Below are the code and all the weights of a small trained network. Each question names an input and a target symbol and asks about switching units off, where a switched-off unit gives its printed mean instead of its output.

import numpy as np


def w(rows, s, z=0):
    codes = np.array(rows[::2]) - 128.0
    scale = np.full(codes.shape[1], s)
    scale[-1] = z or s
    return codes * scale


def norm(h):
    return h / np.sqrt((h * h).mean(-1, keepdims=True) + 1e-5)


def f(y):
    return np.maximum(y, 0)


def softmax(a):
    e = np.exp(a - a.max(-1, keepdims=True))
    return e / e.sum(-1, keepdims=True)


def log_softmax(a):
    a = a - a.max(-1, keepdims=True)
    return a - np.log(np.exp(a).sum(-1, keepdims=True))


def net(x, mask):
    ids = ['ΣΦαβδεθμ'.index(c) for c in x.split()]
    T = len(ids)
    res = E[ids] + P[:T]
    r = norm(res)
    for j in range(2):
        rows = slice(4 * j, 4 * j + 4)
        q, k, v = (r @ M[0][rows].T for M in (Q, K, V))
        z = softmax(np.where(np.tri(T) > 0, q @ k.T / 4**0.5, -1e9)) @ v
        o = O[0][rows]
        res = res + np.where(mask[j], z, o[:, -1]) @ o[:, :-1]
    y = f(norm(res) @ A[0][:, :-1].T + A[0][:, -1])
    res = res + np.where(mask[2:6], y, B[0][:, -1]) @ B[0][:, :-1]
    return log_softmax(norm(res)[-1] @ U[:, :-1].T + U[:, -1])


Q, K, V, O, A, B = {}, {}, {}, {}, {}, {}
E = w([
[83,205,166,152,126,109],'Σ',
[140,196,153,158,154,172],'Φ',
[120,174,125,191,135,141],'α',
[94,140,104,140,138,154],'β',
[148,144,107,148,11,164],'δ',
[126,174,142,126,154,172],'ε',
[109,184,117,133,143,170],'θ',
[130,175,123,152,140,177],'μ',
],0.012)
P = w([
[76,34,174,161,91,155],'0',
[113,72,94,155,55,64],'1',
[108,136,94,158,254,142],'2',
[26,77,138,160,48,199],'3',
[149,67,128,74,128,98],'4',
[136,150,84,178,217,138],'5',
[63,113,134,59,57,202],'6',
[153,81,112,69,121,86],'7',
[141,159,74,171,192,132],'8',
[71,133,122,66,51,208],'9',
[168,89,90,54,125,57],'10',
[142,181,63,161,193,138],'11',
[54,106,131,93,71,195],'12',
[163,73,99,50,116,59],'13',
],0.0092)
Q[0] = w([
[203,169,1,194,145,61],'head 0',
[143,148,128,28,38,186],'head 0',
[215,72,130,78,193,17],'head 0',
[114,213,83,46,154,160],'head 0',
[47,78,137,123,66,158],'head 1',
[122,81,189,34,19,144],'head 1',
[213,125,135,130,159,39],'head 1',
[122,208,91,147,88,181],'head 1',
],0.0098)
K[0] = w([
[102,186,84,192,70,220],'head 0',
[161,196,96,99,156,89],'head 0',
[13,136,185,155,167,234],'head 0',
[137,146,112,41,103,184],'head 0',
[168,102,102,97,99,93],'head 1',
[255,36,90,109,119,167],'head 1',
[119,138,127,205,114,206],'head 1',
[194,240,41,121,139,91],'head 1',
],0.0099)
V[0] = w([
[44,99,92,106,180,165],'head 0',
[38,114,136,153,189,60],'head 0',
[131,182,255,126,131,81],'head 0',
[96,66,169,68,80,44],'head 0',
[97,142,155,95,61,91],'head 1',
[108,175,87,97,166,140],'head 1',
[61,217,177,85,117,126],'head 1',
[144,197,77,128,97,162],'head 1',
],0.0097)
O[0] = w([
[78,191,50,63,205,118,190],'head 0',
[131,194,111,35,34,36,50],'head 0',
[92,157,254,130,61,101,42],'head 0',
[153,206,160,46,98,224,4],'head 0',
[100,223,131,148,191,136,102],'head 1',
[94,106,103,119,114,67,207],'head 1',
[23,195,125,232,160,73,253],'head 1',
[110,130,159,114,156,64,242],'head 1',
],0.0081,0.0034)
A[0] = w([
[67,91,208,177,143,39,223],'neuron 0',
[66,131,101,85,216,2,1],'neuron 1',
[210,109,80,103,4,106,161],'neuron 2',
[220,154,82,62,240,15,216],'neuron 3',
],0.0058,0.0014)
B[0] = w([
[211,37,125,3,128,67,246],'neuron 0',
[131,179,164,54,163,61,255],'neuron 1',
[195,216,49,184,148,29,153],'neuron 2',
[142,5,254,30,99,193,235],'neuron 3',
],0.009,0.0054)
U = w([
[73,197,61,161,196,51,123],'Σ',
[189,137,198,130,173,206,183],'Φ',
[114,56,195,169,91,104,45],'α',
[8,93,100,110,117,157,69],'β',
[134,60,46,192,193,154,54],'δ',
[94,182,179,112,92,125,249],'ε',
[130,131,33,57,121,174,111],'θ',
[191,136,76,139,98,116,230],'μ',
],0.011,0.0017)

Each question gives the input, a string of symbols that net reads in full, and the target symbol t.
The units are the heads (4 rows each of Q, K, V and O) and the neurons (one row each of A and B). Each row of codes is followed by its name. A weight is (code - 128) times the scale printed after its matrix; where a second scale follows, it is the last column's (O, A, B and U).
mask holds one flag per unit, heads first, then neurons. A switched-off unit (its flag False) gives its mean, the last column of its rows in O or B, instead of its output. The means were averaged over made-up inputs and are rounded, as every weight is.
A unit's drop is (log p(t) with every unit on - log p(t) with that unit switched off) / (log p(t) with every unit on - log p(t) with every unit switched off).
The circuit of an input: a set's keep is (log p(t) with only the set's units on - log p(t) with every unit switched off) / (log p(t) with every unit on - log p(t) with every unit switched off). Starting from all 6 units, units are removed one at a time, each time the one whose removal leaves the highest keep (on an exact tie, the one counted first), for as long as the keep stays at least 0.8.
circuit, biggest first: the units of the circuit, biggest drop first
most important unit: the unit with the biggest drop
heads that matter: for each layer, one digit per head in row order, 1 if its drop is at least 0.15 and else 0, layers parted by /
drop when u is switched off: that unit's drop, to one decimal
input Φ β β Φ Φ Φ Φ μ μ Σ Σ μ δ, target ε: circuit, biggest first => head 0
input β β β μ δ α Φ Φ Φ Σ, target α: heads that matter => 10
input α β Φ δ Φ Φ Σ β β α α θ ε, target μ: heads that matter => 11
input α Σ δ μ, target ε: heads that matter => 10
input ε α θ θ, target μ: circuit, biggest first => head 0; head 1; neuron 2
input Φ δ β Φ, target Φ: heads that matter => 11
input α μ θ θ δ α μ, target Φ: heads that matter => 11
input Φ θ α δ ε Φ β Φ μ δ μ Φ θ, target δ: heads that matter => 10
input δ β Φ, target δ: heads that matter => 11
input ε μ Φ Σ μ δ Φ Φ δ, target δ: heads that matter => 10
input Φ ε β ε Φ μ α, target α: heads that matter => 10
input ε Φ Φ Σ β, target θ: heads that matter => 11
input Σ Φ ε θ Φ α α θ Σ ε, target Σ: heads that matter => 01
input α Σ β θ α β μ α Φ Φ, target μ: circuit, biggest first => head 0; neuron 2; head 1
input ε Φ δ μ α α β, target μ: heads that matter => 11
input α Σ θ θ θ α α, target Σ: heads that matter => 00
input Φ θ δ β, target Σ: most important unit => neuron 3
input β α μ δ α θ, target δ: circuit, biggest first => head 0; head 1
input β θ θ ε α β α Φ μ Φ β ε ε, target θ: drop when head 0 is switched off => 0.5
input Φ α β Φ α θ μ ε ε μ θ μ Φ, target Σ: circuit, biggest first => neuron 3
input α β ε ε Φ δ Φ Σ α ε Σ β Φ, target ε: drop when head 0 is switched off => 1.8
input μ Φ Φ Φ Σ Σ Φ Σ δ α, target ε: drop when head 0 is switched off => 1.6
